Below is a small trained network, with its code and all its weights. Each question gives an input and a class and asks what happens when units are switched off, that is, made to give their printed mean instead of their output.

import numpy as np


def w(rows, s, z=0):
    codes = np.array(rows[::2]) - 128.0
    scale = np.full(codes.shape[1], s)
    scale[-1] = z or s
    return codes * scale


def f(y):
    return np.maximum(y, 0)


def log_softmax(a):
    a = a - a.max(-1, keepdims=True)
    return a - np.log(np.exp(a).sum(-1, keepdims=True))


def net(x, mask):
    res = np.array(x, float).reshape(1, 7) / 4 @ E
    y = f(res @ A[0][:, :-1].T + A[0][:, -1])
    res = res + np.where(mask, y, B[0][:, -1]) @ B[0][:, :-1]
    return log_softmax(res[-1] @ U[:, :-1].T + U[:, -1])


A, B = {}, {}
E = w([
[154,174,109,46,184],'x0',
[254,77,81,126,96],'x1',
[121,195,47,165,54],'x2',
[165,167,150,168,216],'x3',
[141,89,68,127,181],'x4',
[179,111,102,39,103],'x5',
[59,137,75,80,192],'x6',
],0.0084)
A[0] = w([
[113,174,177,136,116,95],'n1',
[74,174,183,149,70,159],'n2',
[97,180,49,129,105,102],'n3',
[120,109,110,172,118,252],'n4',
[146,135,147,149,137,101],'n5',
[89,155,95,111,130,169],'n6',
[108,98,165,81,154,136],'n7',
[134,98,147,141,123,96],'n8',
[115,95,132,210,125,245],'n9',
[174,134,134,45,141,101],'n10',
[99,170,105,126,114,76],'n11',
[127,133,152,109,119,122],'n12',
[119,100,123,143,113,152],'n13',
[120,119,106,87,128,146],'n14',
[117,186,95,105,135,167],'n15',
[174,139,141,112,93,152],'n16',
[164,113,146,66,55,118],'n17',
[166,96,127,136,98,157],'n18',
[95,76,103,80,152,177],'n19',
[163,134,148,141,179,199],'n20',
[168,150,139,157,141,223],'n21',
[142,181,167,42,191,76],'n22',
[107,154,109,149,127,162],'n23',
[152,113,130,106,87,79],'n24',
[93,149,77,99,109,68],'n25',
[105,37,148,41,183,156],'n26',
[7,208,176,167,82,120],'n27',
],0.015,0.0041)
B[0] = w([
[119,111,147,167,132,165],'n1',
[110,93,123,200,122,205],'n2',
[177,125,62,90,143,186],'n3',
[146,81,110,105,157,184],'n4',
[121,111,140,127,133,145],'n5',
[131,137,95,126,144,172],'n6',
[89,154,108,146,122,172],'n7',
[123,111,114,100,132,145],'n8',
[102,61,99,79,183,206],'n9',
[114,185,166,114,107,184],'n10',
[158,126,96,131,137,156],'n11',
[128,139,131,138,113,141],'n12',
[145,102,129,119,133,153],'n13',
[122,142,102,105,125,162],'n14',
[163,128,131,99,152,173],'n15',
[154,115,158,133,92,171],'n16',
[126,92,108,102,57,190],'n17',
[153,96,139,127,102,177],'n18',
[89,154,92,116,134,186],'n19',
[146,134,192,114,156,181],'n20',
[150,83,159,121,137,176],'n21',
[150,167,200,140,135,195],'n22',
[138,118,104,129,140,161],'n23',
[144,107,117,131,91,158],'n24',
[157,144,84,119,132,164],'n25',
[14,167,120,110,115,215],'n26',
[130,95,109,254,152,247],'n27',
],0.027,0.014)
U = w([
[112,138,113,214,129,110],'0',
[143,195,184,128,143,68],'1',
[129,128,113,126,154,217],'2',
[102,114,143,111,134,79],'3',
[64,221,128,127,108,234],'4',
[130,131,127,116,12,99],'5',
[154,188,75,119,136,11],'6',
],0.011,0.0011)

Each question gives the input, the list of numbers given to net, and the class t.
The units are the neurons (one row each of A and B). Each row of codes is followed by its name. A weight is (code - 128) times the scale printed after its matrix; where a second scale follows, it is the last column's (A, B and U).
mask holds one flag per neuron, in row order. A switched-off neuron (its flag False) gives its mean, the last column of its row in B, instead of its output. The means were averaged over made-up inputs and are rounded, as every weight is.
A unit's drop is (log p(t) with every unit on - log p(t) with that unit switched off) / (log p(t) with every unit on - log p(t) with every unit switched off).
The circuit of an input: a set's keep is (log p(t) with only the set's units on - log p(t) with every unit switched off) / (log p(t) with every unit on - log p(t) with every unit switched off). Starting from the 12 units with the biggest drops (on a tie, the unit counted first), units are removed one at a time, each time the one whose removal leaves the highest keep (on an exact tie, the one counted first), for as long as the keep stays at least 0.8.
units of the circuit, in order: the units of the circuit, biggest drop first
most important unit: the unit with the biggest drop
top k neurons: the k neurons with the biggest drops, biggest first
drop when u is switched off: that unit's drop, to one decimal
input [0,-6,-5,-7,5,7,-5], class 4: most important unit -> n26
input [-3,8,6,4,-5,-8,-7], class 3: units of the circuit, in order -> (n9 n27)
input [-4,4,0,2,-2,3,4], class 5: units of the circuit, in order -> (n27 n9)
input [1,7,1,1,7,-4,6], class 6: units of the circuit, in order -> (n27 n2)
input [-5,3,5,7,0,3,-7], class 5: top 3 neurons -> (n16 n27 n18)
input [5,-4,-6,8,-7,-2,7], class 1: top 2 neurons -> (n22 n20)
input [-8,1,2,-6,5,-1,-2], class 2: top 2 neurons -> (n9 n26)
input [8,2,-2,6,7,-6,5], class 1: top 2 neurons -> (n22 n20)
input [8,5,7,6,-2,8,1], class 1: top 2 neurons -> (n22 n10)
input [8,1,-5,-4,3,2,-7], class 4: top 2 neurons -> (n26 n10)
input [1,-3,8,-6,-2,5,3], class 6: drop when n3 is switched off -> 0.2
input [4,1,1,-4,0,-2,-2], class 5: drop when n27 is switched off -> 0.3
input [2,2,-6,5,-7,7,-1], class 1: drop when n7 is switched off -> -0.2
input [7,-1,6,3,6,6,-1], class 6: most important unit -> n3
input [2,2,8,0,6,-8,-1], class 2: drop when n9 is switched off -> 0.3
